Below is a small trained network, with its code and all its weights. Each question gives an input and a class and asks what happens when units are switched off, that is, made to give their printed mean instead of their output.

import numpy as np


def w(rows, s, z=0):
    codes = np.array(rows[::2]) - 128.0
    scale = np.full(codes.shape[1], s)
    scale[-1] = z or s
    return codes * scale


def f(y):
    return y / 2 * (1 + np.tanh(0.7978845608 * (y + 0.044715 * y**3)))


def log_softmax(a):
    a = a - a.max(-1, keepdims=True)
    return a - np.log(np.exp(a).sum(-1, keepdims=True))


def net(x, mask):
    res = np.array(x, float).reshape(1, 4) / 4 @ E
    y = f(res @ A[0][:, :-1].T + A[0][:, -1])
    res = res + np.where(mask, y, B[0][:, -1]) @ B[0][:, :-1]
    return log_softmax(res[-1] @ U[:, :-1].T + U[:, -1])


A, B = {}, {}
E = w([
[133,135,131],'x0',
[208,88,131],'x1',
[39,148,111],'x2',
[184,157,1],'x3',
],0.0088)
A[0] = w([
[177,60,209,134],'N1',
[60,114,199,75],'N2',
[157,140,113,136],'N3',
[186,70,81,29],'N4',
[123,151,142,153],'N5',
[189,74,249,104],'N6',
[132,200,160,141],'N7',
[210,126,57,216],'N8',
[195,134,47,1],'N9',
[149,69,159,102],'N10',
[93,51,87,126],'N11',
[55,110,196,246],'N12',
[60,95,189,97],'N13',
[135,80,134,119],'N14',
[131,148,127,118],'N15',
[147,49,135,133],'N16',
[134,98,133,148],'N17',
[96,169,59,86],'N18',
[72,204,58,83],'N19',
[149,92,192,101],'N20',
[193,124,3,152],'N21',
],0.012,0.008)
B[0] = w([
[126,44,103,198],'N1',
[115,201,130,177],'N2',
[131,141,162,143],'N3',
[163,67,143,145],'N4',
[139,137,165,141],'N5',
[71,64,116,209],'N6',
[132,127,174,138],'N7',
[120,190,90,241],'N8',
[200,71,215,159],'N9',
[105,72,114,145],'N10',
[130,141,137,131],'N11',
[196,127,204,254],'N12',
[114,204,155,180],'N13',
[122,117,123,133],'N14',
[105,117,142,125],'N15',
[148,77,125,152],'N16',
[132,110,147,142],'N17',
[34,53,47,153],'N18',
[25,99,2,167],'N19',
[98,93,77,159],'N20',
[149,188,155,236],'N21',
],0.0087,0.01)
U = w([
[246,109,195,250],'0',
[148,254,125,119],'1',
[124,41,57,6],'2',
],0.0092,0.0021)

Each question gives the input, the list of numbers given to net, and the class t.
The units are the neurons (one row each of A and B). Each row of codes is followed by its name. A weight is (code - 128) times the scale printed after its matrix; where a second scale follows, it is the last column's (A, B and U).
mask holds one flag per neuron, in row order. A switched-off neuron (its flag False) gives its mean, the last column of its row in B, instead of its output. The means were averaged over made-up inputs and are rounded, as every weight is.
A unit's drop is (log p(t) with every unit on - log p(t) with that unit switched off) / (log p(t) with every unit on - log p(t) with every unit switched off).
The circuit of an input: a set's keep is (log p(t) with only the set's units on - log p(t) with every unit switched off) / (log p(t) with every unit on - log p(t) with every unit switched off). Starting from the 12 units with the biggest drops (on a tie, the unit counted first), units are removed one at a time, each time the one whose removal leaves the highest keep (on an exact tie, the one counted first), for as long as the keep stays at least 0.8.
units of the circuit, in order: the units of the circuit, biggest drop first
k most important neurons: the k neurons with the biggest drops, biggest first
drop of u: that unit's drop, to one decimal
input [1,2,-3,-1], class 2: units of the circuit, in order	(N12 N21)
input [8,3,-2,-8], class 2: units of the circuit, in order	(N6)
input [0,-1,-6,2], class 1: units of the circuit, in order	(N12 N8)
input [4,3,-4,-6], class 2: units of the circuit, in order	(N6 N1)
input [2,4,-2,-5], class 2: units of the circuit, in order	(N6 N1)
input [-3,-4,-7,3], class 1: units of the circuit, in order	(N8 N1)
input [-3,0,-3,5], class 1: 2 most important neurons	(N8 N12)
input [-6,1,-7,-8], class 2: drop of N6	0.5
input [-4,3,1,7], class 1: 2 most important neurons	(N8 N21)
input [-4,4,2,8], class 1: drop of N21	0.8
